How the elements are linked:
j758: φ>j854, κ>j288, λ>j920, ψ>j356, ω>j451
j31: φ>j355, κ>j968, λ>j730, ψ>j514, ω>j426
j510: φ>j504, κ>j360, λ>j832, ψ>j734, ω>j546
j635: φ>j909, κ>j177, λ>j191, ψ>j265, ω>j968
j868: φ>j130, κ>j803, λ>j570, ψ>j794, ω>j567
j734: φ>j659, κ>j595, λ>j733, ψ>j570, ω>j907
j733: φ>j66, κ>j734, λ>j125, ψ>j333, ω>j785
j598: φ>j111, κ>j626, λ>j944, ψ>j512, ω>j653
j982: φ>j505, κ>j358, λ>j963, ψ>j979, ω>j265
j730: φ>j952, κ>j31, λ>j909, ψ>j592, ω>j197
j451: φ>j257, κ>j116, λ>j144, ψ>j327, ω>j854
j968: φ>j388, κ>j18, λ>j31, ψ>j505, ω>j909
j626: φ>j893, κ>j591, λ>j598, ψ>j257, ω>j94
j803: φ>j551, κ>j722, λ>j868, ψ>j293, ω>j333
j418: φ>j31, κ>j581, λ>j177, ψ>j963, ω>j191
j568: φ>j198, κ>j974, λ>j504, ψ>j651, ω>j828
j512: φ>j444, κ>j257, λ>j46, ψ>j920, ω>j465
j830: φ>j265, κ>j201, λ>j361, ψ>j944, ω>j982
j454: φ>j626, κ>j46, λ>j465, ψ>j451, ω>j872
j444: φ>j653, κ>j872, λ>j591, ψ>j486, ω>j598
j103: φ>j418, κ>j265, λ>j647, ψ>j759, ω>j514
j379: φ>j455, κ>j243, λ>j859, ψ>j909, ω>j794
j257: φ>j872, κ>j692, λ>j512, ψ>j758, ω>j454
j535: φ>j333, κ>j234, λ>j855, ψ>j243, ω>j803
j293: φ>j535, κ>j859, λ>j794, ψ>j197, ω>j900
j115: φ>j787, κ>j356, λ>j383, ψ>j504, ω>j374
j486: φ>j465, κ>j854, λ>j692, ψ>j787, ω>j512
j360: φ>j568, κ>j66, λ>j510, ψ>j595, ω>j605
j722: φ>j607, κ>j855, λ>j803, ψ>j859, ω>j570
j161: φ>j115, κ>j828, λ>j310, ψ>j510, ω>j450
j116: φ>j692, κ>j920, λ>j451, ψ>j383, ω>j781
j277: φ>j794, κ>j952, λ>j845, ψ>j968, ω>j379
j974: φ>j310, κ>j546, λ>j568, ψ>j785, ω>j915
j908: φ>j722, κ>j794, λ>j900, ψ>j355, ω>j234
j10: φ>j592, κ>j963, λ>j265, ψ>j111, ω>j647
j234: φ>j570, κ>j455, λ>j535, ψ>j845, ω>j722
j546: φ>j161, κ>j605, λ>j974, ψ>j907, ω>j504
j229: φ>j387, κ>j450, λ>j356, ψ>j974, ω>j383
j455: φ>j868, κ>j900, λ>j234, ψ>j277, ω>j855
j915: φ>j229, κ>j504, λ>j828, ψ>j66, ω>j310
j333: φ>j324, κ>j570, λ>j567, ψ>j900, ω>j551
j426: φ>j845, κ>j909, λ>j197, ψ>j418, ω>j355
j963: φ>j514, κ>j982, λ>j10, ψ>j893, ω>j103
j607: φ>j734, κ>j567, λ>j551, ψ>j234, ω>j230
j845: φ>j908, κ>j277, λ>j243, ψ>j31, ω>j859
j383: φ>j288, κ>j115, λ>j327, ψ>j915, ω>j387
j592: φ>j18, κ>j514, λ>j581, ψ>j358, ω>j177
j387: φ>j116, κ>j374, λ>j580, ψ>j310, ω>j288
j505: φ>j635, κ>j647, λ>j514, ψ>j830, ω>j581
j567: φ>j595, κ>j333, λ>j607, ψ>j455, ω>j130
j581: φ>j968, κ>j592, λ>j418, ψ>j982, ω>j635
j310: φ>j383, κ>j161, λ>j198, ψ>j832, ω>j229
j18: φ>j197, κ>j191, λ>j968, ψ>j647, ω>j730
j651: φ>j605, κ>j785, λ>j659, ψ>j130, ω>j360
j191: φ>j426, κ>j635, λ>j18, ψ>j103, ω>j31
j111: φ>j358, κ>j893, λ>j80, ψ>j444, ω>j201
j327: φ>j758, κ>j383, λ>j374, ψ>j828, ω>j580
j591: φ>j979, κ>j444, λ>j626, ψ>j692, ω>j944
j570: φ>j230, κ>j868, λ>j333, ψ>j908, ω>j607
j872: φ>j94, κ>j221, λ>j444, ψ>j854, ω>j626
j944: φ>j80, κ>j598, λ>j94, ψ>j46, ω>j979
j580: φ>j451, κ>j387, λ>j787, ψ>j198, ω>j758
j94: φ>j759, κ>j944, λ>j653, ψ>j454, ω>j893
j832: φ>j915, κ>j510, λ>j605, ψ>j733, ω>j974
j361: φ>j103, κ>j830, λ>j358, ψ>j94, ω>j963
j355: φ>j859, κ>j388, λ>j952, ψ>j191, ω>j845
j647: φ>j177, κ>j103, λ>j505, ψ>j201, ω>j592
j46: φ>j591, κ>j512, λ>j454, ψ>j116, ω>j221
j450: φ>j374, κ>j198, λ>j229, ψ>j546, ω>j115
j130: φ>j125, κ>j551, λ>j230, ψ>j855, ω>j595
j201: φ>j10, κ>j759, λ>j830, ψ>j598, ω>j358
j907: φ>j510, κ>j125, λ>j785, ψ>j607, ω>j659
j125: φ>j360, κ>j733, λ>j907, ψ>j567, ω>j651
j356: φ>j580, κ>j229, λ>j115, ψ>j568, ω>j327
j794: φ>j855, κ>j293, λ>j908, ψ>j388, ω>j455
j221: φ>j944, κ>j465, λ>j872, ψ>j781, ω>j591
j920: φ>j486, κ>j758, λ>j116, ψ>j115, ω>j144
j388: φ>j379, κ>j197, λ>j355, ψ>j635, ω>j277
j80: φ>j982, κ>j111, λ>j759, ψ>j591, ω>j830
j358: φ>j647, κ>j361, λ>j982, ψ>j653, ω>j10
j324: φ>j785, κ>j230, λ>j595, ψ>j803, ω>j733
j197: φ>j243, κ>j426, λ>j388, ψ>j177, ω>j952
j785: φ>j832, κ>j907, λ>j651, ψ>j551, ω>j66
j198: φ>j327, κ>j310, λ>j450, ψ>j605, ω>j356
j504: φ>j450, κ>j568, λ>j915, ψ>j659, ω>j161
j854: φ>j454, κ>j781, λ>j486, ψ>j580, ω>j257
j595: φ>j651, κ>j324, λ>j734, ψ>j868, ω>j125
j514: φ>j191, κ>j505, λ>j592, ψ>j361, ω>j418
j900: φ>j803, κ>j908, λ>j455, ψ>j952, ω>j535
j787: φ>j144, κ>j580, λ>j288, ψ>j450, ω>j920
j265: φ>j581, κ>j10, λ>j103, ψ>j80, ω>j505
j653: φ>j201, κ>j94, λ>j979, ψ>j465, ω>j111
j465: φ>j598, κ>j454, λ>j221, ψ>j144, ω>j444
j177: φ>j730, κ>j418, λ>j635, ψ>j10, ω>j18
j605: φ>j828, κ>j832, λ>j546, ψ>j125, ω>j568
j288: φ>j781, κ>j787, λ>j758, ψ>j229, ω>j116
j144: φ>j512, κ>j451, λ>j781, ψ>j374, ω>j486
j828: φ>j356, κ>j915, λ>j161, ψ>j360, ω>j198
j66: φ>j974, κ>j659, λ>j360, ψ>j324, ω>j832
j859: φ>j234, κ>j379, λ>j293, ψ>j426, ω>j908
j855: φ>j567, κ>j535, λ>j722, ψ>j379, ω>j868
j551: φ>j733, κ>j607, λ>j130, ψ>j535, ω>j324
j979: φ>j830, κ>j653, λ>j893, ψ>j221, ω>j80
j893: φ>j361, κ>j979, λ>j111, ψ>j872, ω>j759
j230: φ>j907, κ>j130, λ>j324, ψ>j722, ω>j734
j692: φ>j221, κ>j486, λ>j257, ψ>j288, ω>j46
j909: φ>j277, κ>j730, λ>j426, ψ>j581, ω>j388
j374: φ>j920, κ>j327, λ>j387, ψ>j161, ω>j787
j659: φ>j546, κ>j651, λ>j66, ψ>j230, ω>j510
j781: φ>j46, κ>j144, λ>j854, ψ>j387, ω>j692
j759: φ>j963, κ>j80, λ>j201, ψ>j626, ω>j361
j243: φ>j900, κ>j845, λ>j379, ψ>j730, ω>j293
j952: φ>j293, κ>j355, λ>j277, ψ>j18, ω>j243

The rows follow the links: the fewer symbols apart two elements are, the more alike their rows tend to be.

Each row is also shifted at random along 4 hidden directions that mean nothing.

Some elements, each with a row of numbers:
j80
-300    26  -100    42    14  -186    15   -45   -21    -2  -190    39    17    92    37  -164    16    51   -93    62    45    15    27   -88    31    48   -61    -4    81    18   -43    21     7   -33   -54   -11     1    82  -133    21  -170   186    -5
j758
-123  -174    -9   -90    80    22   -34  -147    83   214   171  -101    25   162    23    48   169    51   -78   -73   -59   -26   108    75    79   -93   -23    41   -42    62  -124    70   -45  -105    46   101   -49    34   114   -13     2  -136   -26
j730
 -69    28     8    11    18   103   124   119   -66  -119  -111   -81   -15   -91  -191   141  -151   -44    62    19    50    19   -82   -33    38   -82    11  -119   -13   -45    90     3   117    33   -10    58    55   -51   -26    19    71    54   -12
j607
 -42    16    91    27   -74   100   -16    18    -4     0   110    60   -23   -27    -5    75   -11   -36    77    -2   -19    -3   -68     8   -15    51    68     1   -12   -14    16   -60    -3    -7    35   -75   -20   -72    12   -19   108  -102    14
j130
   9   -57   101    -9   -21   124     0   -26    39   128   118    25   -12   147   -31   149    76   -44    60   -23    -1   -17   -47    19    80    17    84    -9   -29    35   -35   -44     5   -81    99   -44   -61   -81    61    -5   146   -79    35
j944
 -46    35   -90   -16    60   -77    30    53   -25  -128   -39   -83    16  -178   -15   -87   -77    21   -49     2   -15     6    55     4  -102   -68   -84   -16     0   -32    56    62    13   107   -79    91    58    60    -2    19  -106    19   -33
j360
 -94   -98    57   -33     6   105   -66   -68    62   118  -108    42     4   139    48    95    76    53    36   -78    18    -8     9    79    93    -9    59    43   -45    48   -61   -41   -71   -64    12   -50    -5   -48   102     9    85    80   -24
j759
 163    17   -71     8   -25  -112    46    -9   -66   -28    58   -64   -24   -37   -36   -79   -79     5   -71    45   -19    31    30   -63    32   -19   -67   -26    44   -38    -8    61    44   -64   -23    60    -7    69  -104   -51  -105   -83   -19
j580
-122   -42   -29   -66    60     0   -71   -32    49    14    45   -58    22   -55    79   -20    48    29   -25   -68   -32   -16    85    96   -61   -61   -31    58   -54    14    -7    39   -71    57   -17    59    17    28   118     7   -27   -39   -21
j451
  18    -3   -61   -63    13   -49   -57    20   -17   -18   -18   -87    -7   -42    58   -18   -77     4   -43   -50     5    21    94    79    37   -59   -63    54   -50   -29    24    52   -59   -25    -1    82    20    44    62   -40   -59   -20   -26
j426
  16    16    22    50   -43    28    91    32   -51   -26   -40    12   -19    19  -116    50   -65   -24    31    55    25    18   -82   -79    59    15    25   -79    37   -18    14   -22    92   -42    11   -25     0   -23  -102    -8    36    18     3
j277
 182    24    46    62   -56    22    64     3   -28    18    34    61   -19    60   -71    29     9   -35    33    62     9     4   -82   -91    34    60    40   -55    53     2   -12   -45    70   -48    31   -64   -39   -29   -96    -2    42   -19    30
j651
-132   -35    62    -7    -1    97   -71   -35    56    31   -26    77    13     4    72    41    70    35    57   -47    -7   -23   -16    62   -48    27    57    48   -33    32   -20   -57   -62    51   -17   -74    13   -53    86    26    78    35    -6
j872
 109   -47   -50   -75   109   -13    37    10    34    22   167  -158    22   -35   -67    23    44   -35   -59   -33   -34   -22    78    37   -34  -117   -69   -31   -43     7    11   100    26    38    43   160    -6    43    81    10   -26  -122     9
j653
-300   -89   -53   -69   155    39    88    12    32     8    38  -180    35   -41  -135    71    26     5   -48   -32   -14   -23    53    24    -9  -171   -70   -78   -38    21     8   103    74    58     1   185    33    30    80    49    -9   -25   -21
j659
  -9   -22    75   -15   -28   133   -64     6    24   -45   123    20   -11  -174    48    49    -5    21    75   -55   -62    -9   -18    88  -115   -10    43    43   -54   -19    24   -35   -52    95   -36   -34    36   -57   110    -3    98  -138   -23
j968
  42     2    15    52   -43    49    93    18   -70   -90    42   -22   -30  -134  -115    23   -90    12    19    50   -31    22   -75   -74   -29   -23     5   -80    38   -46    18     2    99    13   -56     7    36   -15  -103   -16    25   -90   -36
j455
 182   -41    64     5    -5   175    66    45   -22   -33  -112   -18   -15   -28  -128   170   -80     5    89   -22    29    14   -89    12    64   -58    60   -69   -27   -12    34   -41    62    -1    -9    -6    47   -81    25    16   133    52   -31
j908
 301   -60    70    57   -70    72    34   -82    -8    66    16    87   -16    67   -38    34    52    42    35    33   -26     5   -85   -62    44    46    67   -29    49    18   -69   -59    40   -77   -21   -95   -18   -41   -77    -8    69   -33   -20
j198
 205    30    -1   -31   -44   -61  -110    -8    18    57    58    31   -11    62   148   -38    16   -21   -19   -36    -3     3    67    72    26    50     2   102   -27    -3    -6    -7  -110   -55    54   -31   -44    11    58   -45   -22   -46    27
j486
-267    39   -75   -28    38  -150   -55   -12    22    29   -59    -4    25    82    97  -112    34   -10   -76    -6    28    -4    88    11     7    21   -55    56     5    15    -5    39   -68    -9    17    24   -26    69     9     3  -119    87    22
j288
 235   -51   -40   -46   -19   -58   -78   -73     1    53    26   -27    -7     6   108   -58    -4    57   -57   -49   -35    18   100    65    45   -16   -42    86   -23    -9   -51    36   -86   -74   -28    28    -1    53    36   -54   -71   -65   -46
j722
 142    32    71    41  -106   129    11    48   -63  -121    48    39   -46  -210   -29    61  -140     8    95     7   -35    35   -86     8   -57    18    53   -14   -11   -72    50   -55    22    40   -67   -62    48   -63   -21   -42    90  -118   -42
j605
 245   -76    75   -68   -50   164   -50   -13    -4    37   186   -71   -44   -86    14   144   -64    -1    54   -88   -62    21    25   120    45   -74    36    46   -93   -38     5     2   -47   -62    25    32     6   -55   129   -77   124  -235   -44
j465
-218     5   -55   -36    93   -88    -7    -5    57    11   163   -70    42   -37    17   -88   107   -25   -69     1   -34   -37    81     6  -118   -27   -65    13    -4    22     1    67    -7    86    26    85   -24    61    49    31   -74   -77    34
j868
 -26    15    73    79  -137    32   -33   -58   -33     1    43   148   -34   -20    60   -39    -5    41    48    32   -38    18   -76   -48   -19   112    69    29    46   -22   -39   -81   -16   -39   -48  -148   -13   -40   -88   -40    42   -64   -19
j591
-151    -4   -61     2    49  -119   -12   -71    37    -7   188   -24    35   -96    50  -170   116    37   -87    29   -82   -26    68   -28  -164    -1   -74    26    40    10   -47    64   -11    90   -50    42   -10    81   -23    24  -122  -117     2
j734
  44   -41    91     2   -17    97   -41   -41    59   104    79    78     0   111    29    77   111   -19    52   -25   -11   -29   -35    30    13    46    81    29   -22    45   -38   -55   -33   -28    67   -76   -49   -67    66    12   115   -39    30
j418
-131    32   -30    84    -7   -67    68   -38   -19   -80   -74    72    14   -71   -38  -129    25    60   -19    85   -15    -2   -60  -113   -91    46   -17   -52    98     2   -25   -20    69    70  -109   -55    29    27  -151    44   -75    81   -22
j191
  25  -104    14    52   -23     6    91  -142   -10   107    84    24    -5   102   -92   -19    94    68   -36    62   -53    -1   -53  -119    60     7    13   -66    83    28  -122     2    97  -106   -35   -17   -32    12  -133     1    -4   -71   -33
j982
 -44   -55   -40    11    55   -97    82   -77    24   148    87   -36    17   230   -86   -31   135   -16   -90    53     8   -21    13  -106    86    -5   -33   -60    67    56   -88    50    75  -110    69    53   -81    51   -91    15   -52   -14    41
j46
 -46   -72   -41   -67   100   -75     1   -71    64   165   154   -94    34   178    -6   -12   155   -33   -94   -20   -17   -33    97    10    50   -48   -54     7    -7    59   -71    82   -10   -73    94   107   -77    56    51     4   -43   -74    41
j785
  56   -14    54   -24    11   113   -55    38    32    -9  -168    42     4    33    35   108   -12     2    74   -65    47    -1   -27    81    34     0    62    28   -61    21    31   -56   -52    26     9   -46    36   -66   109    24    93   134    -7
j94
 382     4   -87   -33    16   -63    34    38   -68   -87   -83  -118    -9  -107   -40   -32  -152    19   -58    -8    13    39    61     7    43   -88   -80   -19    -9   -53    39    73    27   -20   -56   110    56    59   -30   -35   -94     2   -53
j909
-142    53    12    51   -22    35    90    78   -60  -108   -84    -1   -17   -72  -115    41   -99   -23    44    50    26    17   -88   -71    -3     0    17   -87    30   -31    56   -23    94    32   -25   -14    30   -25   -82    18    29    55    -2
j900
 -87    78    37    81   -65    53     9    55   -30  -157  -115   118    -9  -179     2   -37   -69    36    88    46    -2    10  -101   -42  -132    71    51   -25    30   -32    50   -86    25   132  -104  -119    64   -46   -61    29    32    79   -21

Where do the symbols, taken in turn from left to right, take each start?
Answer with the element's name.
-114   -33   -58   -56    91    24    86    59   -23   -70    65  -182    10  -142  -134    52   -80   -15   -37   -14   -16     4    39     8   -19  -153   -74   -70   -35   -34    47    98    74    49   -19   168    49    33    42     5   -25   -90   -26
λ φ λ => j982
-273    22    -1   -58    71     3   -80    37    74     7    64   -18    34   -25    87     0    76   -41     3   -56    -4   -40    69    98   -94   -11    -7    67   -61    24    39    10   -88   100    48    27    -9    -4   150    32    10    -3    43
φ ψ κ κ => j828
-149   -40   -64   -18    69   -76    79   -22    -5    74   -41   -87    15   154   -93     6    31   -10   -69    25    36    -4    36   -59   110   -57   -49   -65    29    29   -38    60    66   -85    39    96   -24    53   -48    14   -62    58     8
κ ψ κ φ => j979
  29   -23   -22    26    50    -3   103   -14    -1   -17    -6   -32    22   -11  -127   -11    40    18   -17    53    -8   -11   -41   -81   -25   -34   -20   -92    50    17   -18    28   106    36   -35    35    11    12   -79    44   -18    26    -4
ψ κ κ => j830
 -57     2    71    10   -14    75   -53    -5    53    39   -42    92     9    68    52    52    76    -9    63   -28    19   -27   -34    35   -18    57    75    29   -16    41   -10   -65   -45    28    34   -87   -13   -64    65    32    89    69    28
ψ κ ψ ω λ => j535
-158  -120   -62   -31   117   -87    30  -131    66   149     3   -55    43   179   -19   -61   178    63  -106    -2   -14   -34    76   -31    47   -57   -53   -12    32    81  -117    72    13   -59     5    83   -38    66    -1    44   -83    43   -11
φ φ λ ω => j265
-193    88   -56    71    -3  -175    37   -11   -10   -44    40    57    20    -9    16  -189    54    -8   -67   104   -11   -12   -12  -120  -104    86   -50   -17    92     5    -7    15    38    50   -28   -38   -31    70  -145    29  -129    27    39
ω κ φ => j581
  51   -30   -61   -19    57   -79    17   -45    17     5   129   -73    23   -59     4   -97    56    32   -82     9   -63    -9    72   -10   -77   -51   -68     0    14     1   -32    74     8    41   -34    85     1    73    -3     3   -96   -96   -22
ψ ω ψ => j451
-177   -57   -71    -8    50   -84    41   -76     3    44    36   -51    23    19   -23   -89    61    53   -90    19   -34    -1    51   -48    -2   -45   -66   -20    34    19   -64    65    31   -19   -42    72    -4    67   -51     6   -99   -24   -31
ω ω ω => j982
-135   -20    29   -41   -29    33   -92   -13    22    62   -42    31   -11    71   103    42     0     5    21   -66    21    -1    36    89    68    16    32    79   -51     9    -7   -28   -96   -61    33   -32   -14   -27    85   -28    36    26    -1
ω λ ω ψ => j546
 -38   -46   -22   -45    39   -44   -90   -80    70    87    36    11    27    52   121   -63   107    44   -44   -48   -29   -18    87    62   -25     2   -22    80   -25    38   -59    24   -96     4    -4     4   -21    36    83     5   -47    -6     0
φ κ λ => j920
  59    12    87    -5   -25   108   -18    39    17    25     7    41   -12    52    -4   120     8   -55    81   -29    27    -9   -47    36    30    30    70    11   -35    11    24   -50   -13    -4    71   -49   -22   -79    66     6   125     1    35
κ λ ω ω => j785
  86   -65    -3    41     0    19   102   -54   -25    24   -41    -8     2    46  -124    14    13    51   -15    47    -4     6   -57   -92    62   -28    -2   -82    54     9   -57     2   101   -56   -47    10     6     6  -110    10     2    17   -35
ψ ψ κ ψ λ => j591
  66     2    56    43     1    89    63    26     8   -13   -50    45     9    27   -99    80    25   -19    70    28    22   -16   -97   -51    -3    15    55   -72    18    16    11   -47    69    29    10   -45     7   -55   -34    42    85    63    15
ψ ω => j355
 166   -70     3    47     3     1    95   -93    -7    35   182   -19     2   -22  -102   -40    81    41   -34    62   -78   -11   -40  -110   -41   -16   -16   -72    75     9   -76    25   106   -15   -40    16   -19    19  -110     8   -12  -156   -22
ψ ψ φ λ => j361
 206    41   -62     7    71   -63    97    78   -22   -48  -217   -61    16    84  -120    28   -63   -41   -31    40    90     7   -19   -69    90   -41   -37   -94    26    10    44    27    88   -12    23    64    19    25   -63    45   -47   211    19
κ ω κ φ => j177
 133    20    19     0   -91    28  -110    -1   -28   -39  -118    74   -34   -65   135   -10  -100    43    45   -53     2    36     7    77    22    44    32    90   -36   -35    20   -55   -98   -19   -51   -85    39   -26    34   -50    11    36   -44
κ ω φ κ => j828
 -36    17   -80   -37    94   -78    10    33    17   -48   -14   -80    33   -57    -3   -64    14    -2   -62    -4     7   -11    68    14   -63   -61   -81    -7   -14     6    27    66     0    80   -17    92    22    58    36    30   -91    47     6
λ λ λ => j598
 -61    49    39    97   -50   -26    28   -16     3    -6   -43   140     0    53    -7   -62    66     1    33    75    14   -15   -97  -109   -50   123    50   -32    83    25   -26   -77    43    24   -21  -133   -29   -23  -125    38     9    83    36
κ κ ω ω => j794
